Here is a tiny trained network, its code and every weight. The questions are about switching its units off for an input and a class, where a switched-off unit gives its printed mean instead of its output.

import numpy as np


def w(rows, s, z=0):
    codes = np.array(rows[::2]) - 128.0
    scale = np.full(codes.shape[1], s)
    scale[-1] = z or s
    return codes * scale


def f(y):
    return y / 2 * (1 + np.tanh(0.7978845608 * (y + 0.044715 * y**3)))


def log_softmax(a):
    a = a - a.max(-1, keepdims=True)
    return a - np.log(np.exp(a).sum(-1, keepdims=True))


def net(x, mask):
    res = np.array(x, float).reshape(1, 7) / 4 @ E
    y = f(res @ A[0][:, :-1].T + A[0][:, -1])
    res = res + np.where(mask, y, B[0][:, -1]) @ B[0][:, :-1]
    return log_softmax(res[-1] @ U[:, :-1].T + U[:, -1])


A, B = {}, {}
E = w([
[75,19,255,155,117],'x0',
[176,104,168,49,204],'x1',
[70,102,152,126,138],'x2',
[118,200,208,79,64],'x3',
[71,146,100,91,192],'x4',
[211,184,152,139,135],'x5',
[196,9,113,114,24],'x6',
],0.0075)
A[0] = w([
[1,224,115,133,211,230],'n1',
[158,51,193,109,112,254],'n2',
[177,125,146,104,217,66],'n3',
[114,72,36,188,119,146],'n4',
[63,130,160,137,155,115],'n5',
[115,160,118,123,131,15],'n6',
],0.0099,0.005)
B[0] = w([
[153,159,196,157,157,247],'n1',
[167,156,150,164,194,211],'n2',
[111,157,42,58,150,152],'n3',
[239,87,98,116,134,174],'n4',
[152,88,175,176,73,153],'n5',
[3,124,81,146,27,124],'n6',
],0.015,0.013)
U = w([
[143,39,134,77,160,82],'0',
[5,66,113,125,148,1],'1',
[155,145,193,224,179,196],'2',
[75,119,139,137,52,52],'3',
[157,152,138,51,202,136],'4',
],0.012,0.0069)

Each question gives the input, the list of numbers given to net, and the class t.
The units are the neurons (one row each of A and B). Each row of codes is followed by its name. A weight is (code - 128) times the scale printed after its matrix; where a second scale follows, it is the last column's (A, B and U).
mask holds one flag per neuron, in row order. A switched-off neuron (its flag False) gives its mean, the last column of its row in B, instead of its output. The means were averaged over made-up inputs and are rounded, as every weight is.
A unit's drop is (log p(t) with every unit on - log p(t) with that unit switched off) / (log p(t) with every unit on - log p(t) with every unit switched off).
The circuit of an input: a set's keep is (log p(t) with only the set's units on - log p(t) with every unit switched off) / (log p(t) with every unit on - log p(t) with every unit switched off). Starting from all 6 units, units are removed one at a time, each time the one whose removal leaves the highest keep (on an exact tie, the one counted first), for as long as the keep stays at least 0.8.
circuit, biggest first: the units of the circuit, biggest drop first
most important unit: the unit with the biggest drop
k most important neurons: the k neurons with the biggest drops, biggest first
drop when u is switched off: that unit's drop, to one decimal
input [0,5,6,-5,3,5,3], class 4: circuit, biggest first -> n3
input [1,2,-3,-1,-1,7,-3], class 4: circuit, biggest first -> n3, n1
input [-7,0,-5,0,2,-4,2], class 0: circuit, biggest first -> n2, n1
input [-4,-6,-1,0,6,3,7], class 4: 2 most important neurons -> n5, n6
input [4,8,-2,-1,-4,6,2], class 4: 2 most important neurons -> n3, n1
input [-7,1,5,6,-2,8,4], class 4: 3 most important neurons -> n1, n5, n2
input [-2,3,-3,-5,-6,-5,2], class 0: 2 most important neurons -> n1, n4
input [-3,0,8,-6,6,-3,7], class 0: 2 most important neurons -> n1, n4
input [1,-3,-4,-4,-4,-1,8], class 0: 3 most important neurons -> n1, n4, n5
input [-7,-5,0,-5,5,-6,6], class 0: drop when n4 is switched off -> 0.2
input [-2,4,-1,-6,6,-5,4], class 0: drop when n5 is switched off -> -0.1
input [6,6,-6,0,5,4,5], class 4: drop when n2 is switched off -> -0.1
input [-5,5,-5,2,-4,1,-5], class 4: drop when n3 is switched off -> 0.3
input [2,3,0,-8,7,0,0], class 4: most important unit -> n3
input [-6,8,6,7,6,-5,-8], class 2: 2 most important neurons -> n1, n5
